Here is a tiny trained network, its code and every weight. The questions are about switching its units off for an input and a class, where a switched-off unit gives its printed mean instead of its output.

import numpy as np


def w(rows, s, z=0):
    codes = np.array(rows[::2]) - 128.0
    scale = np.full(codes.shape[1], s)
    scale[-1] = z or s
    return codes * scale


def norm(h):
    return h / np.sqrt((h * h).mean(-1, keepdims=True) + 1e-5)


def f(y):
    return y / 2 * (1 + np.tanh(0.7978845608 * (y + 0.044715 * y**3)))


def log_softmax(a):
    a = a - a.max(-1, keepdims=True)
    return a - np.log(np.exp(a).sum(-1, keepdims=True))


def net(x, mask):
    res = np.array(x, float).reshape(1, 5) / 4 @ E
    u = 0
    for l in range(3):
        y = f(norm(res) @ A[l][:, :-1].T + A[l][:, -1])
        res = res + np.where(mask[u : u + 3], y, B[l][:, -1]) @ B[l][:, :-1]
        u += 3
    return log_softmax(norm(res)[-1] @ U[:, :-1].T + U[:, -1])


A, B = {}, {}
E = w([
[132,131,128,125,129],'x0',
[139,144,1,146,179],'x1',
[85,168,85,44,87],'x2',
[136,121,126,124,128],'x3',
[218,154,118,144,54],'x4',
],0.0033)
A[0] = w([
[95,132,66,35,36,5],'L0N0',
[241,183,83,161,2,62],'L0N1',
[180,98,54,168,133,75],'L0N2',
],0.0055,0.0028)
B[0] = w([
[239,254,164,177,166,170],'L0N0',
[106,20,122,58,201,254],'L0N1',
[131,186,101,188,110,157],'L0N2',
],0.0071,0.0032)
A[1] = w([
[189,102,162,129,200,6],'L1N0',
[98,184,73,31,89,111],'L1N1',
[176,47,158,254,164,103],'L1N2',
],0.0054,0.0017)
B[1] = w([
[104,187,142,145,22,158],'L1N0',
[222,112,199,98,169,178],'L1N1',
[228,221,170,2,154,254],'L1N2',
],0.0054,0.0021)
A[2] = w([
[175,133,2,164,151,36],'L2N0',
[141,103,209,118,36,8],'L2N1',
[108,99,190,135,81,8],'L2N2',
],0.007,0.0014)
B[2] = w([
[54,120,161,171,26,254],'L2N0',
[48,159,12,254,100,193],'L2N1',
[149,156,9,108,64,144],'L2N2',
],0.0064,0.0027)
U = w([
[66,151,73,187,47,63],'0',
[217,246,177,117,164,61],'1',
[119,50,124,92,173,251],'2',
],0.011,0.0023)

Each question gives the input, the list of numbers given to net, and the class t.
The units are the neurons (one row each of A and B). Each row of codes is followed by its name. A weight is (code - 128) times the scale printed after its matrix; where a second scale follows, it is the last column's (A, B and U).
mask holds one flag per neuron, layer by layer. A switched-off neuron (its flag False) gives its mean, the last column of its row in B, instead of its output. The means were averaged over made-up inputs and are rounded, as every weight is.
A unit's drop is (log p(t) with every unit on - log p(t) with that unit switched off) / (log p(t) with every unit on - log p(t) with every unit switched off).
The circuit of an input: a set's keep is (log p(t) with only the set's units on - log p(t) with every unit switched off) / (log p(t) with every unit on - log p(t) with every unit switched off). Starting from all 9 units, units are removed one at a time, each time the one whose removal leaves the highest keep (on an exact tie, the one counted first), for as long as the keep stays at least 0.8.
units of the circuit, in order: the units of the circuit, biggest drop first
unit that matters most: the unit with the biggest drop
k most important neurons: the k neurons with the biggest drops, biggest first
top k neurons in layer l: the k neurons of layer l with the biggest drops, biggest first
input [-8,5,-7,7,-7], class 1: units of the circuit, in order -> [L1N2; L0N1]
input [1,-2,-3,1,-2], class 1: 3 most important neurons -> [L1N2; L0N1; L2N0]
input [2,-7,-6,-8,1], class 0: unit that matters most -> L2N1
input [3,5,8,-6,-7], class 1: units of the circuit, in order -> [L0N1; L1N1]
input [2,7,-2,6,-6], class 0: units of the circuit, in order -> [L0N1; L2N0]
input [7,-5,7,3,-7], class 1: 4 most important neurons -> [L0N1; L0N0; L1N1; L2N0]
input [7,4,-4,7,-2], class 0: 4 most important neurons -> [L0N2; L2N0; L1N1; L0N0]
input [-6,7,8,5,-6], class 1: units of the circuit, in order -> [L1N1; L0N1]
input [2,-7,-3,8,-5], class 0: 3 most important neurons -> [L0N1; L2N1; L2N2]
input [3,3,-3,-5,4], class 2: 3 most important neurons -> [L0N1; L0N0; L2N1]
input [4,-4,8,-4,-4], class 1: 2 most important neurons -> [L0N0; L0N1]
input [2,-2,-1,-5,-2], class 0: 2 most important neurons -> [L0N1; L2N2]
input [3,-2,1,-6,-2], class 0: units of the circuit, in order -> [L0N1; L1N2]
input [6,6,-2,5,0], class 0: unit that matters most -> L2N0
input [-7,3,-6,8,7], class 2: 3 most important neurons -> [L0N1; L0N0; L1N1]
input [-6,-1,6,-7,7], class 2: 3 most important neurons -> [L0N1; L1N2; L0N2]
input [-5,4,1,5,6], class 2: 2 most important neurons -> [L0N1; L2N1]
input [8,-1,7,-3,8], class 2: top 2 neurons in layer 0 -> [L0N1; L0N2]
input [5,3,6,0,8], class 2: 2 most important neurons -> [L0N1; L1N2]
input [-5,2,5,-1,3], class 1: unit that matters most -> L0N0
input [0,6,-6,8,8], class 2: top 2 neurons in layer 2 -> [L2N1; L2N2]
input [-3,-5,1,-1,6], class 2: 2 most important neurons -> [L0N1; L2N0]
input [-1,6,8,6,-7], class 1: top 2 neurons in layer 0 -> [L0N1; L0N0]
input [7,-6,2,6,-6], class 0: top 2 neurons in layer 2 -> [L2N2; L2N1]
